Below are the code and all the weights of a small trained network. Each question names an input and a target symbol and asks about switching units off, where a switched-off unit gives its printed mean instead of its output.

import numpy as np


def w(rows, s, z=0):
    codes = np.array(rows[::2]) - 128.0
    scale = np.full(codes.shape[1], s)
    scale[-1] = z or s
    return codes * scale


def norm(h):
    return h / np.sqrt((h * h).mean(-1, keepdims=True) + 1e-5)


def f(y):
    return np.maximum(y, 0)


def softmax(a):
    e = np.exp(a - a.max(-1, keepdims=True))
    return e / e.sum(-1, keepdims=True)


def log_softmax(a):
    a = a - a.max(-1, keepdims=True)
    return a - np.log(np.exp(a).sum(-1, keepdims=True))


def net(x, mask):
    ids = ['Πζλμξφ'.index(c) for c in x.split()]
    T = len(ids)
    res = E[ids] + P[:T]
    r = norm(res)
    for j in range(2):
        rows = slice(2 * j, 2 * j + 2)
        q, k, v = (r @ M[0][rows].T for M in (Q, K, V))
        z = softmax(np.where(np.tri(T) > 0, q @ k.T / 2**0.5, -1e9)) @ v
        o = O[0][rows]
        res = res + np.where(mask[j], z, o[:, -1]) @ o[:, :-1]
    y = f(norm(res) @ A[0][:, :-1].T + A[0][:, -1])
    res = res + np.where(mask[2:18], y, B[0][:, -1]) @ B[0][:, :-1]
    return log_softmax(norm(res)[-1] @ U[:, :-1].T + U[:, -1])


Q, K, V, O, A, B = {}, {}, {}, {}, {}, {}
E = w([
[141,253,92,147,88],'Π',
[145,163,127,5,147],'ζ',
[6,190,214,191,35],'λ',
[146,202,229,180,163],'μ',
[51,170,43,197,188],'ξ',
[41,65,211,69,9],'φ',
],0.0057)
P = w([
[121,69,160,142,135],'0',
[95,253,106,159,14],'1',
[169,236,50,169,50],'2',
[187,226,31,193,63],'3',
[176,215,46,199,60],'4',
[157,202,68,177,65],'5',
[141,185,89,168,72],'6',
[132,180,105,155,81],'7',
[109,166,125,144,91],'8',
[86,175,145,125,99],'9',
[75,198,113,112,80],'10',
],0.004)
Q[0] = w([
[23,237,160,198,118],'head 1',
[27,205,206,87,71],'head 1',
[254,45,144,85,203],'head 2',
[111,235,122,76,18],'head 2',
],0.0059)
K[0] = w([
[81,3,143,103,179],'head 1',
[147,45,173,143,206],'head 1',
[104,187,28,101,74],'head 2',
[89,46,163,212,148],'head 2',
],0.0072)
V[0] = w([
[219,95,220,12,72],'head 1',
[120,86,204,156,101],'head 1',
[213,245,107,33,58],'head 2',
[209,197,210,103,254],'head 2',
],0.0066)
O[0] = w([
[180,52,88,63,13,4],'head 1',
[137,96,85,250,31,169],'head 1',
[132,169,66,59,35,200],'head 2',
[254,188,122,164,132,186],'head 2',
],0.0067,0.0026)
A[0] = w([
[99,136,116,66,141,255],'neuron 1',
[129,131,84,205,86,182],'neuron 2',
[71,125,144,203,139,144],'neuron 3',
[147,67,143,174,165,96],'neuron 4',
[208,109,97,31,165,253],'neuron 5',
[177,69,135,99,90,184],'neuron 6',
[70,134,107,90,134,118],'neuron 7',
[178,51,12,155,69,246],'neuron 8',
[140,96,80,21,206,90],'neuron 9',
[92,109,79,145,126,76],'neuron 10',
[102,2,119,166,82,240],'neuron 11',
[96,98,123,190,216,197],'neuron 12',
[177,201,107,132,115,138],'neuron 13',
[158,219,17,181,130,108],'neuron 14',
[106,127,154,83,204,207],'neuron 15',
[133,116,10,156,198,38],'neuron 16',
],0.0069,0.0019)
B[0] = w([
[119,68,153,123,150,165],'neuron 1',
[132,64,112,174,131,202],'neuron 2',
[170,95,213,78,143,178],'neuron 3',
[150,182,64,128,63,132],'neuron 4',
[161,138,200,194,133,152],'neuron 5',
[194,124,144,104,138,142],'neuron 6',
[72,100,99,140,114,153],'neuron 7',
[165,100,49,53,254,180],'neuron 8',
[122,115,220,186,100,138],'neuron 9',
[104,148,131,88,117,139],'neuron 10',
[125,88,38,125,152,156],'neuron 11',
[158,126,171,93,123,166],'neuron 12',
[105,153,133,170,103,216],'neuron 13',
[98,69,122,130,107,254],'neuron 14',
[206,104,105,142,120,153],'neuron 15',
[155,183,100,70,164,139],'neuron 16',
],0.0063,0.0073)
U = w([
[77,187,103,100,91,163],'Π',
[211,114,123,29,113,52],'ζ',
[65,29,147,200,132,6],'λ',
[227,108,137,200,101,170],'μ',
[130,129,116,139,246,178],'ξ',
[139,2,96,114,144,157],'φ',
],0.0089,0.0026)

Each question gives the input, a string of symbols that net reads in full, and the target symbol t.
The units are the heads (2 rows each of Q, K, V and O) and the neurons (one row each of A and B). Each row of codes is followed by its name. A weight is (code - 128) times the scale printed after its matrix; where a second scale follows, it is the last column's (O, A, B and U).
mask holds one flag per unit, heads first, then neurons. A switched-off unit (its flag False) gives its mean, the last column of its rows in O or B, instead of its output. The means were averaged over made-up inputs and are rounded, as every weight is.
A unit's drop is (log p(t) with every unit on - log p(t) with that unit switched off) / (log p(t) with every unit on - log p(t) with every unit switched off).
The circuit of an input: a set's keep is (log p(t) with only the set's units on - log p(t) with every unit switched off) / (log p(t) with every unit on - log p(t) with every unit switched off). Starting from the 12 units with the biggest drops (on a tie, the unit counted first), units are removed one at a time, each time the one whose removal leaves the highest keep (on an exact tie, the one counted first), for as long as the keep stays at least 0.8.
circuit, biggest first: the units of the circuit, biggest drop first
k most important neurons: the k neurons with the biggest drops, biggest first
heads that matter: for each layer, one digit per head in row order, 1 if its drop is at least 0.15 and else 0, layers parted by /
input Π Π Π Π ζ Π ζ Π Π Π μ, target Π: heads that matter => 01
input λ Π Π Π μ, target λ: circuit, biggest first => head 2; neuron 14
input Π ζ μ λ Π Π Π φ λ, target φ: circuit, biggest first => head 1; neuron 11; neuron 8
input φ φ μ ζ ζ λ μ Π φ Π Π, target φ: circuit, biggest first => head 1; neuron 8
input μ μ Π Π μ φ, target μ: circuit, biggest first => head 2
input Π Π Π ξ Π Π λ Π Π φ λ, target φ: 2 most important neurons => neuron 11; neuron 13
input ξ ξ Π ξ λ Π λ μ Π λ ζ, target ξ: 2 most important neurons => neuron 14; neuron 15
input Π Π ξ ζ Π ξ, target Π: 2 most important neurons => neuron 8; neuron 2
input φ μ Π μ μ, target φ: heads that matter => 10
input Π Π λ ξ Π μ Π φ, target Π: 3 most important neurons => neuron 14; neuron 2; neuron 8
input λ λ ξ φ Π λ ζ, target λ: 3 most important neurons => neuron 9; neuron 8; neuron 7
input Π μ μ ξ ζ ξ μ μ φ, target Π: circuit, biggest first => head 2; neuron 14; neuron 3
input μ Π μ μ ζ Π μ ζ, target μ: heads that matter => 00
input λ Π φ ζ, target λ: heads that matter => 01
input ζ ξ ζ ζ Π φ, target ζ: heads that matter => 10
input Π Π Π Π μ μ Π φ ξ μ ξ, target Π: circuit, biggest first => head 2; neuron 16; neuron 8; head 1
input Π λ ζ Π Π Π Π, target Π: circuit, biggest first => head 2
input φ λ Π, target φ: heads that matter => 11
input ξ φ μ Π Π ξ ξ λ, target ξ: heads that matter => 10
input ζ λ Π λ, target ζ: circuit, biggest first => head 1
